Below is a small trained network, with its code and all its weights. Each question gives an input and a class and asks what happens when units are switched off, that is, made to give their printed mean instead of their output.

import numpy as np


def w(rows, s, z=0):
    codes = np.array(rows[::2]) - 128.0
    scale = np.full(codes.shape[1], s)
    scale[-1] = z or s
    return codes * scale


def f(y):
    return y / 2 * (1 + np.tanh(0.7978845608 * (y + 0.044715 * y**3)))


def log_softmax(a):
    a = a - a.max(-1, keepdims=True)
    return a - np.log(np.exp(a).sum(-1, keepdims=True))


def net(x, mask):
    res = np.array(x, float).reshape(1, 7) / 4 @ E
    y = f(res @ A[0][:, :-1].T + A[0][:, -1])
    res = res + np.where(mask, y, B[0][:, -1]) @ B[0][:, :-1]
    return log_softmax(res[-1] @ U[:, :-1].T + U[:, -1])


A, B = {}, {}
E = w([
[160,42,80,107,100],'x0',
[59,143,49,182,145],'x1',
[62,113,102,166,121],'x2',
[2,149,99,25,60],'x3',
[140,196,210,120,106],'x4',
[72,60,153,213,24],'x5',
[102,207,111,93,141],'x6',
],0.0095)
A[0] = w([
[204,127,180,94,115,51],'n1',
[60,118,191,234,70,176],'n2',
[59,254,119,8,150,185],'n3',
[77,210,64,91,138,118],'n4',
[227,83,159,83,120,172],'n5',
[243,137,188,56,138,188],'n6',
[78,2,38,111,81,168],'n7',
[33,219,143,63,173,149],'n8',
[193,162,220,31,126,176],'n9',
[51,100,31,107,111,151],'n10',
[131,182,210,63,138,135],'n11',
[218,115,112,226,199,125],'n12',
[189,120,253,107,95,204],'n13',
[53,93,191,245,96,137],'n14',
[227,133,193,66,99,182],'n15',
[176,113,176,59,113,115],'n16',
[75,68,28,113,84,139],'n17',
[146,92,26,191,154,217],'n18',
[120,57,34,156,112,190],'n19',
[75,181,105,54,105,93],'n20',
[105,95,125,159,92,3],'n21',
[178,174,210,117,143,34],'n22',
[86,41,2,101,67,135],'n23',
],0.0087,0.0047)
B[0] = w([
[218,190,201,175,100,171],'n1',
[58,42,152,210,37,201],'n2',
[85,255,87,146,62,251],'n3',
[63,196,73,127,130,186],'n4',
[149,155,188,107,193,205],'n5',
[187,182,209,197,215,240],'n6',
[138,38,132,11,90,219],'n7',
[62,237,49,120,62,213],'n8',
[201,186,206,114,121,231],'n9',
[111,103,93,18,117,198],'n10',
[187,227,186,186,164,197],'n11',
[160,94,40,189,193,221],'n12',
[211,151,232,187,102,217],'n13',
[75,34,127,211,54,197],'n14',
[198,123,206,70,176,217],'n15',
[146,183,202,92,65,172],'n16',
[115,72,106,27,109,197],'n17',
[105,65,63,122,200,202],'n18',
[93,54,104,62,187,196],'n19',
[70,198,86,75,80,180],'n20',
[57,77,155,85,53,140],'n21',
[155,130,157,111,123,178],'n22',
[133,54,138,12,168,212],'n23',
],0.0089,0.013)
U = w([
[82,86,174,213,68,175],'0',
[206,178,224,156,153,10],'1',
[172,110,55,185,217,156],'2',
[130,80,128,17,151,37],'3',
[60,247,81,114,97,251],'4',
],0.011,0.0028)

Each question gives the input, the list of numbers given to net, and the class t.
The units are the neurons (one row each of A and B). Each row of codes is followed by its name. A weight is (code - 128) times the scale printed after its matrix; where a second scale follows, it is the last column's (A, B and U).
mask holds one flag per neuron, in row order. A switched-off neuron (its flag False) gives its mean, the last column of its row in B, instead of its output. The means were averaged over made-up inputs and are rounded, as every weight is.
A unit's drop is (log p(t) with every unit on - log p(t) with that unit switched off) / (log p(t) with every unit on - log p(t) with every unit switched off).
The circuit of an input: a set's keep is (log p(t) with only the set's units on - log p(t) with every unit switched off) / (log p(t) with every unit on - log p(t) with every unit switched off). Starting from the 12 units with the biggest drops (on a tie, the unit counted first), units are removed one at a time, each time the one whose removal leaves the highest keep (on an exact tie, the one counted first), for as long as the keep stays at least 0.8.
units of the circuit, in order: the units of the circuit, biggest drop first
k most important neurons: the k neurons with the biggest drops, biggest first
drop of u: that unit's drop, to one decimal
input [-3,2,-1,-8,-1,-6,-4], class 2: units of the circuit, in order -> [n12]
input [-7,4,-6,-6,-7,8,-1], class 0: 2 most important neurons -> [n2 n14]
input [-5,1,-8,5,7,4,-1], class 4: 4 most important neurons -> [n8 n3 n20 n6]
input [-1,0,3,3,3,2,-1], class 0: units of the circuit, in order -> [n2 n14]
input [-1,-2,-5,3,5,-8,6], class 4: 2 most important neurons -> [n3 n8]
input [-7,-6,-8,8,-4,4,-2], class 4: 2 most important neurons -> [n3 n20]
input [-5,0,7,-2,8,-8,1], class 4: 2 most important neurons -> [n8 n3]
input [-5,-5,-6,0,-2,8,2], class 0: 3 most important neurons -> [n2 n14 n6]
input [6,-3,4,2,2,-7,1], class 1: 2 most important neurons -> [n6 n9]
input [1,1,7,-5,4,-1,8], class 4: drop of n6 -> 0.1
input [1,2,6,-6,4,0,-2], class 2: drop of n12 -> 0.5
input [3,-6,4,1,-1,-8,6], class 4: drop of n8 -> 0.6
